Here is a tiny trained network, its code and every weight. The questions are about switching its units off for an input and a target symbol, where a switched-off unit gives its printed mean instead of its output.

import numpy as np


def w(rows, s, z=0):
    codes = np.array(rows[::2]) - 128.0
    scale = np.full(codes.shape[1], s)
    scale[-1] = z or s
    return codes * scale


def f(y):
    return y / 2 * (1 + np.tanh(0.7978845608 * (y + 0.044715 * y**3)))


def softmax(a):
    e = np.exp(a - a.max(-1, keepdims=True))
    return e / e.sum(-1, keepdims=True)


def log_softmax(a):
    a = a - a.max(-1, keepdims=True)
    return a - np.log(np.exp(a).sum(-1, keepdims=True))


def net(x, mask):
    ids = ['ΓΠΩεημξτψ'.index(c) for c in x.split()]
    T = len(ids)
    res = E[ids] + P[:T]
    u = 0
    for l in range(2):
        r = res
        for j in range(2):
            rows = slice(3 * j, 3 * j + 3)
            q, k, v = (r @ M[l][rows].T for M in (Q, K, V))
            z = softmax(np.where(np.tri(T) > 0, q @ k.T / 3**0.5, -1e9)) @ v
            o = O[l][rows]
            res = res + np.where(mask[u + j], z, o[:, -1]) @ o[:, :-1]
        u += 2
        y = f(res @ A[l][:, :-1].T + A[l][:, -1])
        res = res + np.where(mask[u : u + 8], y, B[l][:, -1]) @ B[l][:, :-1]
        u += 8
    return log_softmax(res[-1] @ U[:, :-1].T + U[:, -1])


Q, K, V, O, A, B = {}, {}, {}, {}, {}, {}
E = w([
[149,166,116,131,68,89,76,172,162,116,155],'Γ',
[123,90,113,129,81,134,136,168,99,71,218],'Π',
[133,139,170,1,147,140,100,71,161,139,102],'Ω',
[125,116,92,116,55,131,100,153,126,127,47],'ε',
[184,43,121,56,157,162,124,102,79,159,94],'η',
[149,95,135,160,140,222,124,109,84,59,100],'μ',
[129,138,165,208,117,170,107,124,54,124,150],'ξ',
[135,144,174,86,147,111,104,161,181,157,74],'τ',
[152,153,174,93,103,32,170,176,168,116,140],'ψ',
],0.016)
P = w([
[45,53,211,131,34,119,139,130,139,132,44],'0',
[194,225,164,85,32,123,125,150,68,82,71],'1',
[142,49,188,183,123,181,111,195,176,189,84],'2',
[88,59,183,160,121,92,65,144,137,129,53],'3',
[193,189,109,87,174,86,51,179,80,73,124],'4',
[210,111,171,218,134,102,126,69,183,120,121],'5',
[96,51,186,168,126,93,56,137,142,139,58],'6',
[222,194,83,102,255,119,3,203,104,138,175],'7',
],0.0073)
Q[0] = w([
[234,81,227,58,131,116,51,132,186,126,28],'0.h0',
[195,150,145,254,50,141,40,166,53,86,122],'0.h0',
[115,210,182,169,82,36,135,233,204,143,173],'0.h0',
[89,95,144,166,160,214,138,130,124,218,141],'0.h1',
[93,129,124,141,161,88,110,120,159,147,158],'0.h1',
[103,118,137,95,165,102,86,135,58,172,136],'0.h1',
],0.022)
K[0] = w([
[141,147,148,120,136,113,88,124,162,147,4],'0.h0',
[88,138,84,219,77,140,78,156,99,105,110],'0.h0',
[108,167,153,143,93,53,126,193,193,139,170],'0.h0',
[73,111,149,156,132,175,80,107,105,145,129],'0.h1',
[136,172,137,151,121,148,128,141,116,124,92],'0.h1',
[117,132,146,139,126,117,138,97,87,156,106],'0.h1',
],0.032)
V[0] = w([
[205,126,153,148,150,164,146,162,155,159,152],'0.h0',
[206,182,94,129,197,115,59,133,128,142,185],'0.h0',
[89,161,157,75,153,148,127,251,50,138,106],'0.h0',
[116,114,127,143,117,139,123,132,139,124,136],'0.h1',
[126,119,112,109,120,128,137,115,150,119,131],'0.h1',
[105,124,129,124,129,135,115,125,143,109,130],'0.h1',
],0.011)
O[0] = w([
[94,141,127,91,108,4,94,43,106,83,126,156],'0.h0',
[69,106,189,113,52,167,147,131,63,92,32,2],'0.h0',
[190,200,156,166,101,150,206,17,82,53,117,232],'0.h0',
[129,102,115,122,103,114,116,134,150,152,144,113],'0.h1',
[148,111,130,153,131,172,123,143,109,156,108,125],'0.h1',
[146,107,124,129,110,128,116,135,143,180,117,116],'0.h1',
],0.0041,0.004)
A[0] = w([
[180,184,128,147,128,123,88,126,147,140,207,2],'0.n0',
[187,219,79,188,170,159,92,122,121,133,123,58],'0.n1',
[64,90,128,163,75,103,119,157,167,179,88,132],'0.n2',
[157,142,83,166,230,122,118,96,169,175,204,80],'0.n3',
[228,249,92,95,198,109,101,124,102,148,140,136],'0.n4',
[59,51,109,112,85,91,86,146,138,126,157,162],'0.n5',
[42,63,98,102,52,138,117,113,154,167,35,111],'0.n6',
[36,46,156,154,79,149,182,102,154,130,69,110],'0.n7',
],0.011,0.0031)
B[0] = w([
[124,68,78,43,105,193,138,95,159,212,68,134],'0.n0',
[96,106,117,36,123,64,188,104,165,103,214,174],'0.n1',
[106,168,103,158,204,184,186,122,26,114,74,146],'0.n2',
[126,134,169,107,112,158,197,195,137,158,2,151],'0.n3',
[136,93,130,218,114,206,80,191,76,81,211,255],'0.n4',
[147,109,170,84,130,154,137,146,64,81,201,148],'0.n5',
[129,224,41,97,113,125,133,50,162,83,158,169],'0.n6',
[68,86,64,149,93,101,15,142,202,198,144,140],'0.n7',
],0.0086,0.0061)
Q[1] = w([
[84,218,32,86,179,109,98,188,123,103,172],'1.h0',
[174,113,69,189,61,97,6,107,150,61,125],'1.h0',
[81,118,90,162,112,191,210,204,212,210,162],'1.h0',
[93,120,194,103,128,37,85,134,116,89,121],'1.h1',
[50,150,76,132,103,124,56,115,85,128,96],'1.h1',
[208,122,137,182,103,83,45,25,123,27,168],'1.h1',
],0.015)
K[1] = w([
[136,146,39,24,53,236,119,114,183,96,69],'1.h0',
[112,81,85,161,162,107,23,70,134,24,79],'1.h0',
[195,127,227,110,89,210,164,107,118,86,165],'1.h0',
[99,82,177,106,140,55,125,126,178,153,139],'1.h1',
[147,125,133,193,117,143,131,33,179,180,110],'1.h1',
[46,90,80,126,249,20,26,128,111,102,128],'1.h1',
],0.014)
V[1] = w([
[59,85,124,124,165,184,156,82,89,152,111],'1.h0',
[111,148,135,146,74,137,141,62,80,162,160],'1.h0',
[158,95,104,115,148,167,176,147,127,150,90],'1.h0',
[191,116,90,149,224,90,97,149,62,167,83],'1.h1',
[164,92,33,177,134,58,195,117,157,65,111],'1.h1',
[153,143,87,116,3,76,66,196,137,157,100],'1.h1',
],0.012)
O[1] = w([
[222,187,92,184,64,138,127,154,120,197,156,171],'1.h0',
[131,153,167,170,135,121,99,88,68,203,157,68],'1.h0',
[196,135,80,119,114,95,107,110,141,98,149,187],'1.h0',
[142,130,141,48,109,188,209,171,202,193,113,253],'1.h1',
[61,87,73,191,132,253,200,153,133,113,98,57],'1.h1',
[133,145,117,100,205,171,201,107,61,75,123,24],'1.h1',
],0.0059,0.0033)
A[1] = w([
[91,171,157,163,183,68,137,164,156,156,22,28],'1.n0',
[88,117,106,145,129,6,228,163,105,151,108,2],'1.n1',
[72,114,154,189,143,88,120,135,99,216,108,115],'1.n2',
[106,112,50,109,144,114,93,79,67,128,113,125],'1.n3',
[131,119,92,91,131,136,157,97,158,202,71,44],'1.n4',
[79,222,104,125,154,146,140,66,180,146,90,43],'1.n5',
[129,111,124,205,112,148,97,132,209,134,63,175],'1.n6',
[159,173,174,90,79,116,177,117,60,79,60,179],'1.n7',
],0.014,0.0016)
B[1] = w([
[93,108,207,32,211,96,172,144,36,167,128,146],'1.n0',
[66,70,120,238,96,165,98,119,214,8,125,137],'1.n1',
[140,174,175,212,161,118,136,170,163,167,132,146],'1.n2',
[107,133,140,142,98,169,180,138,179,103,148,169],'1.n3',
[123,138,164,97,130,130,219,111,136,134,163,202],'1.n4',
[170,111,67,182,190,70,84,127,154,101,138,163],'1.n5',
[93,79,90,93,64,137,155,106,68,217,115,207],'1.n6',
[82,183,98,110,132,120,96,123,133,137,55,254],'1.n7',
],0.012,0.0066)
U = w([
[112,254,120,136,98,161,115,147,76,85,83,252],'Γ',
[161,119,134,163,148,154,107,196,34,50,228,246],'Π',
[178,110,141,159,146,60,53,93,197,120,108,169],'Ω',
[131,146,71,204,168,137,164,153,115,107,118,44],'ε',
[131,168,200,113,84,154,191,110,186,124,144,108],'η',
[109,69,116,181,78,124,91,119,116,158,100,75],'μ',
[125,162,173,217,141,135,124,152,145,153,126,126],'ξ',
[134,131,138,137,179,82,122,141,85,133,120,35],'τ',
[80,99,180,177,151,145,123,152,151,93,102,31],'ψ',
],0.0058,0.0026)

Each question gives the input, a string of symbols that net reads in full, and the target symbol t.
The units are the heads (3 rows each of Q, K, V and O) and the neurons (one row each of A and B). Each row of codes is followed by its name. A weight is (code - 128) times the scale printed after its matrix; where a second scale follows, it is the last column's (O, A, B and U).
mask holds one flag per unit, layer by layer, with each layer's heads first. A switched-off unit (its flag False) gives its mean, the last column of its rows in O or B, instead of its output. The means were averaged over made-up inputs and are rounded, as every weight is.
A unit's drop is (log p(t) with every unit on - log p(t) with that unit switched off) / (log p(t) with every unit on - log p(t) with every unit switched off).
The circuit of an input: a set's keep is (log p(t) with only the set's units on - log p(t) with every unit switched off) / (log p(t) with every unit on - log p(t) with every unit switched off). Starting from the 12 units with the biggest drops (on a tie, the unit counted first), units are removed one at a time, each time the one whose removal leaves the highest keep (on an exact tie, the one counted first), for as long as the keep stays at least 0.8.
circuit, biggest first: the units of the circuit, biggest drop first
unit that matters most: the unit with the biggest drop
top k neurons: the k neurons with the biggest drops, biggest first
k most important neurons of layer l: the k neurons of layer l with the biggest drops, biggest first
heads that matter: for each layer, one digit per head in row order, 1 if its drop is at least 0.15 and else 0, layers parted by /
input Γ η ψ ψ η η ψ, target ψ: circuit, biggest first : 1.n1; 1.h0; 0.n4
input Γ ξ η η ε Ω η Γ, target Π: heads that matter : 00 / 01
input Ω Ω ψ ψ η, target Γ: circuit, biggest first : 0.h0; 1.n7
input μ η η μ Ω η, target μ: unit that matters most : 0.h0
input ξ η ψ η Π, target Γ: 3 most important neurons of layer 0 : 0.n4; 0.n7; 0.n1
input μ Γ μ, target Γ: top 3 neurons : 0.n3; 1.n7; 0.n4
input ξ η μ Ω Γ ξ, target η: heads that matter : 10 / 00
input ξ η ξ, target η: top 2 neurons : 0.n0; 1.n4
input Ω ξ Γ η Ω Γ, target η: top 2 neurons : 0.n0; 0.n4
input Γ η η Ω Π, target Γ: top 2 neurons : 1.n7; 0.n4
input η Γ Ω μ τ η, target Γ: circuit, biggest first : 0.n3; 1.h1; 1.n7; 0.h0
input ψ μ Ω Ω η ψ, target μ: heads that matter : 10 / 01
input η μ η, target μ: heads that matter : 10 / 01
input μ ξ η Π η Γ, target Γ: unit that matters most : 0.h0
input Ω ε η η Π ψ ψ ε, target Π: circuit, biggest first : 0.n4; 0.h0
input η μ Ω Ω, target Ω: circuit, biggest first : 1.n5; 0.n4; 0.n6
input Π Π μ μ Γ μ ξ ψ, target Γ: top 2 neurons : 1.n7; 0.n7
input ξ Ω ξ, target Ω: heads that matter : 10 / 01
input Π ξ ε Γ Ω τ Π μ, target Γ: circuit, biggest first : 0.h0; 1.n7
input Γ Ω μ η ξ Γ, target Ω: top 4 neurons : 0.n4; 0.n0; 0.n1; 1.n6
input η Γ μ Ω Γ, target Π: heads that matter : 00 / 00
input Γ μ μ Γ η ε η Ω, target Γ: heads that matter : 10 / 00
input Ω μ μ η, target η: heads that matter : 10 / 00
input ψ Π Ω η ψ μ η, target η: heads that matter : 00 / 00
input μ ξ Ω Ω η Ω μ, target μ: top 2 neurons : 1.n6; 0.n7
input η μ η η Ω ξ, target ξ: heads that matter : 10 / 10
